Each row is followed by its class. Each block has new classes.
-19.4,13.1,-20.9,8.5,-9.2,2.3,31.5,6.5,-17.9,-5.5,-3.1,-2.1,8.1,-26.5,-4.2,-22.3,23.7,-40.4,-31.0,-7.9,-13.8,-22.3,-29.1,27.3,-0.8,-2.0,17.7,-12.1,-26.0,6.0,-9.3,-33.9,12.5,4.7,-17.0,18.2,4.6,43.8,1.3,35.2,-1.0,28.2,-17.6,-2.6,1.7,24.2,-6.1,20.1,4.7,-14.7,2.0,2.1,12.4,-16.3,6.1,32.3,40.4,21.5,-6.0,-45.1,6.4,-41.4,13.7,-26.7,17.7,-1.1,-48.7,-8.3,65.4,28.4,-7.8,-10.2 | [74]
20.4,-3.8,-34.5,18.6,19.7,23.8,-19.9,-16.4,1.3,-1.1,-10.5,21.2,-1.6,8.4,2.9,0.0,-4.3,-20.4,18.9,21.0,-17.1,-3.0,40.4,-4.2,25.1,10.1,-16.6,-19.7,-12.1,0.1,22.2,14.6,-4.0,3.0,-23.3,18.4,-19.7,17.4,-22.0,7.3,-7.3,-19.2,4.4,50.8,-11.4,15.1,0.9,-16.9,-5.3,-5.3,20.6,-12.2,-5.5,15.3,-16.9,3.0,-30.4,-0.7,-22.3,12.4,5.3,-7.2,72.7,6.9,-1.9,37.1,0.6,-7.3,-7.7,11.2,13.4,0.6 | [72]
16.0,0.3,-19.2,32.8,21.0,45.0,-51.0,-42.0,-5.4,-0.3,7.8,49.5,-5.0,-30.5,10.5,23.2,-12.5,-45.5,21.3,41.3,-26.6,-11.8,31.3,7.8,12.9,38.7,15.4,-2.5,-29.3,-2.4,33.2,21.7,23.7,-27.3,-30.5,-11.4,-42.1,9.2,-24.2,8.8,-34.0,30.4,-1.8,9.1,-9.0,14.4,18.9,0.6,1.7,-29.7,16.8,2.7,9.4,29.2,9.9,3.2,2.1,15.4,-7.8,23.2,-6.8,-11.9,-4.3,2.6,17.5,39.3,-15.0,27.9,19.9,-34.1,0.4,-24.1 | [77]
41.8,11.2,-25.6,4.9,16.8,30.4,-8.0,-15.0,3.8,-18.6,27.9,34.2,-6.6,-17.8,0.4,20.3,-5.2,-20.8,26.5,-21.3,-25.0,8.2,18.5,-11.8,3.4,15.9,-7.8,-2.5,-7.3,-43.9,20.9,5.8,11.8,18.5,-28.2,-2.8,-20.3,-13.4,-18.5,16.4,-18.8,-15.4,-1.2,13.8,-8.8,-16.5,0.5,-15.2,6.3,0.2,26.1,-2.5,-33.1,25.4,-12.9,-14.7,-36.8,15.0,-37.2,-8.2,5.1,-17.6,0.5,20.3,2.7,37.6,21.2,1.0,1.9,3.3,4.9,0.4 | [77]
-10.8,15.3,-5.8,6.1,-6.8,-7.0,11.2,-9.8,-19.6,-3.7,1.2,14.5,6.3,-7.7,4.8,-6.8,-2.1,-12.9,-11.4,0.7,-26.0,-8.1,-30.2,23.6,-10.1,-8.2,8.4,22.2,-18.8,11.1,4.2,-42.8,-3.5,20.0,-8.5,-1.6,-7.4,8.5,2.0,20.4,-7.7,15.3,-17.9,-11.1,0.1,9.8,2.8,30.0,1.8,1.2,1.9,4.2,-3.6,-10.2,-9.2,18.0,15.1,22.4,2.2,-28.5,-7.6,-27.9,8.8,-32.8,13.1,-1.7,-21.3,-9.4,18.5,-1.4,-4.1,-6.7 | [74]
21.4,10.0,-9.0,19.2,2.8,35.8,-9.7,-17.4,-2.9,-13.9,-27.5,20.7,-0.1,-8.4,5.5,4.4,-6.6,-41.5,15.0,17.0,-33.8,-8.3,41.0,-8.1,32.3,15.1,-27.3,-23.9,-17.5,-17.1,38.4,4.2,-14.5,10.0,-47.4,-9.3,-27.2,8.6,-17.8,2.1,-19.8,7.6,-19.1,48.1,-24.7,3.9,-10.5,-15.5,4.9,-10.8,23.5,-1.7,-8.4,21.8,-20.6,31.9,-31.4,33.4,-26.4,3.9,3.6,-36.8,9.4,-2.5,15.3,60.2,5.3,-8.2,0.5,5.6,2.3,3.0 | [72]
-6.1,-2.2,1.9,5.9,-25.4,7.3,11.6,-0.5,-7.4,-6.9,16.2,39.6,6.9,-58.7,-7.0,4.4,-3.0,-17.1,-3.7,3.4,-15.5,6.9,-2.6,26.0,-7.5,-1.1,-23.2,7.0,-37.1,-8.2,-21.2,-27.7,11.2,-5.9,-2.6,27.3,-8.2,4.0,8.3,29.6,-2.8,13.6,-9.8,-0.5,5.1,-7.0,19.4,32.0,-2.3,-0.8,-1.4,5.5,-10.8,-24.6,22.1,12.0,16.1,1.8,-17.9,-29.9,-6.1,-17.5,7.6,-2.9,21.8,-4.2,-15.5,14.4,32.7,-28.7,2.4,13.5 | [74]
39.0,2.0,-27.9,26.1,-2.7,2.0,-44.3,7.1,1.0,20.3,31.3,36.5,-2.6,-24.5,4.7,-4.0,-32.8,-27.8,8.6,-8.7,-39.8,20.1,30.4,-16.9,-19.4,34.7,11.4,-13.4,1.1,-10.1,23.3,-33.8,8.4,-6.5,-40.9,-5.3,-16.6,-28.8,-2.4,-23.1,-11.9,-28.4,32.7,-24.8,-27.3,-7.8,12.2,9.0,-11.2,13.6,19.9,9.6,7.4,27.4,0.9,-6.7,-16.1,7.6,-31.0,4.3,-23.7,0.1,5.6,-20.8,-14.6,36.4,25.2,-10.3,-13.1,-15.5,-4.7,12.5 | [77]
20.4,0.1,17.9,6.0,16.7,33.4,0.1,-2.0,-0.4,-19.9,4.8,0.5,-7.4,27.2,-3.8,2.6,2.8,-16.3,23.1,-9.8,-33.6,12.5,43.1,-13.7,26.3,-0.7,-35.4,-14.0,-5.2,-15.5,24.6,-14.2,-26.6,15.6,-11.9,-43.6,-17.0,10.1,-14.9,5.4,-3.0,-2.2,-6.7,48.8,-15.7,5.6,-9.6,-21.8,-0.1,9.6,5.4,-16.0,-15.4,-4.1,-25.1,1.0,-37.0,-1.8,-22.7,6.1,16.0,-30.9,2.4,-7.0,9.5,42.5,24.7,-20.8,-8.9,16.4,5.3,3.6 | [72]
-19.6,15.3,-16.4,16.5,11.8,18.3,0.4,20.1,-9.9,-22.4,-32.2,0.6,-8.6,45.1,-4.4,-2.6,-3.9,-12.4,4.7,-40.6,-15.0,1.4,16.7,2.1,9.4,-2.8,24.3,-0.4,11.3,-6.3,9.2,-45.4,-22.6,19.1,-8.8,-26.6,-4.0,-9.8,-18.5,11.1,-10.7,8.5,-12.2,7.5,-36.7,-3.3,-25.5,2.3,-5.2,10.6,15.7,-18.5,5.1,19.6,-10.9,1.1,-1.7,20.5,-6.0,-9.3,18.8,-32.4,23.3,21.7,2.2,24.5,2.7,-13.3,-22.0,34.2,8.4,-12.5 | [71]
29.0,-2.3,12.5,1.9,22.5,-7.1,13.9,-16.8,-13.6,-14.4,2.3,33.0,-1.4,-13.1,3.8,-4.2,10.0,1.2,11.7,-17.5,-3.2,16.1,-14.3,42.5,20.7,9.1,-11.9,18.7,-21.5,-2.2,-20.0,-8.5,0.4,-11.1,3.3,-3.7,-19.9,9.2,-9.2,13.1,-26.1,-3.3,-18.1,-11.7,0.8,26.2,8.2,18.9,-9.6,15.7,-11.8,-3.7,6.0,-11.7,7.7,12.8,7.0,18.2,2.5,-11.6,-41.6,-13.8,15.6,-14.5,9.8,6.4,-9.9,7.8,12.0,9.5,13.0,0.5 | [74]
19.7,2.6,-37.2,23.8,-6.3,12.8,-32.4,-13.9,-1.7,10.8,13.6,24.6,-8.5,-14.3,25.0,-12.1,-18.0,-28.2,4.7,7.1,-34.1,-21.6,22.0,-25.8,13.9,35.4,-3.7,-12.7,-19.0,-12.6,47.8,-4.5,15.9,-24.3,-33.9,4.3,-22.3,-7.3,-1.3,-8.5,-1.3,24.9,6.8,8.5,-18.9,23.9,12.7,-10.2,-9.6,-17.1,18.6,6.2,10.8,28.7,-16.4,3.7,-12.2,14.2,-19.9,17.3,-24.1,9.3,5.1,-24.7,8.2,38.2,4.0,66.7,-11.8,-11.3,-12.6,-6.0 | [77]
-18.9,-6.7,15.0,5.0,-1.0,-3.0,19.5,-24.1,-7.3,-15.1,-5.4,43.0,4.6,-16.6,-14.6,32.0,12.5,-1.8,17.3,28.6,8.6,30.9,-11.9,22.6,-1.7,1.6,-6.0,13.5,-13.9,18.9,-23.9,-12.7,-2.7,-17.6,8.5,-6.6,-14.5,22.4,9.4,74.9,-14.2,-1.2,-6.7,-6.2,4.3,17.1,5.9,19.3,-2.2,6.0,-2.8,1.9,11.8,-8.5,16.8,7.9,4.7,-6.8,8.9,-8.2,-17.4,-15.8,3.6,-26.6,9.8,-1.0,-15.6,11.6,17.8,-15.4,11.0,-5.2 | [74]
-8.0,-11.0,-11.9,3.7,-1.1,-11.5,-15.7,-10.3,13.1,-23.5,-16.0,10.2,-17.9,24.6,18.0,19.1,9.3,-12.1,6.6,21.5,12.1,-47.1,-8.6,18.4,15.4,-4.8,52.5,-14.2,10.1,-4.7,48.6,-1.1,10.5,-1.6,1.3,-2.9,-1.9,25.1,12.8,56.4,3.5,24.7,-5.9,14.4,-4.4,33.2,-16.9,-17.0,4.7,-21.4,16.3,8.3,24.6,18.3,5.9,0.2,16.3,1.7,15.2,23.6,14.3,4.1,-20.3,15.9,15.9,28.5,-11.9,-3.5,-2.4,-6.6,-15.4,-34.3 | [69]
50.3,-6.3,-41.0,10.6,37.2,48.2,-16.3,-28.2,2.4,-23.1,26.4,79.3,-13.3,-47.4,6.6,38.0,-28.4,-54.4,31.9,5.6,-31.4,5.0,30.5,11.9,-7.8,57.9,-4.1,1.5,-22.1,-18.8,40.0,21.7,28.6,-20.6,-45.0,8.3,-46.6,-17.9,-31.5,21.2,-30.7,-3.1,-6.3,5.8,-8.8,-10.1,8.3,-1.8,-15.9,-13.6,35.3,5.0,14.0,31.0,12.4,-19.9,-24.1,36.6,-35.8,17.4,-40.4,22.0,-0.4,20.7,1.7,50.4,14.5,18.4,2.4,-33.4,-1.4,-6.8 | [77]
-4.8,-10.0,-5.9,10.4,20.7,1.0,8.1,-2.1,-11.9,-17.3,12.8,31.2,5.8,-27.1,3.7,11.3,14.1,-15.2,6.2,5.9,-2.3,13.8,-15.1,32.2,1.2,1.8,-11.5,10.9,-21.7,-0.5,-29.5,-1.2,22.5,-11.5,0.2,2.4,-20.1,3.7,-0.1,22.0,-24.9,3.1,-12.0,7.4,4.2,13.9,5.2,22.0,6.3,-3.4,-3.3,-4.1,-1.6,-34.3,10.4,9.6,-0.2,-5.6,2.8,-19.9,-18.0,-18.3,3.0,-19.1,8.4,1.2,-19.8,3.4,28.4,-4.3,4.5,-3.0 | [74]
-18.0,-3.5,2.8,-3.2,-12.7,10.9,10.0,2.1,-5.9,-9.9,7.8,19.8,6.8,-29.2,7.8,9.5,-1.3,2.1,-19.7,14.3,8.3,5.5,-26.6,25.9,-21.0,-6.5,4.2,-5.4,-22.3,15.4,-33.4,-13.7,32.4,-7.4,-11.4,-4.6,5.5,-1.1,-3.6,22.1,3.8,18.0,-1.5,4.8,11.0,-18.2,-9.6,13.6,7.9,-11.5,3.3,-1.9,6.0,-12.3,30.8,12.9,25.0,-18.8,-1.7,-8.9,14.5,-4.4,-1.2,-11.9,-2.8,-4.8,-28.8,-5.1,22.0,-14.2,-2.8,-0.1 | [74]
-10.6,-8.7,3.4,-3.8,-1.7,-14.9,2.8,-15.6,-1.0,-34.1,-8.0,18.1,-4.3,-7.0,-13.0,-1.9,32.0,-12.6,-12.1,11.2,13.6,-7.1,-28.3,41.5,0.9,-31.6,16.4,-1.1,-4.4,3.3,-34.2,-20.0,-6.5,-0.5,5.9,9.9,-4.7,26.2,12.8,21.6,-23.6,18.5,-9.6,-3.9,-2.3,26.1,22.3,8.8,-2.7,5.8,-14.2,2.3,-1.3,-52.7,29.3,23.1,23.8,-11.7,10.7,-22.1,-11.5,-19.1,-13.3,-18.9,3.7,4.1,-23.9,-12.9,22.2,-2.0,-8.2,-16.7 | [74]
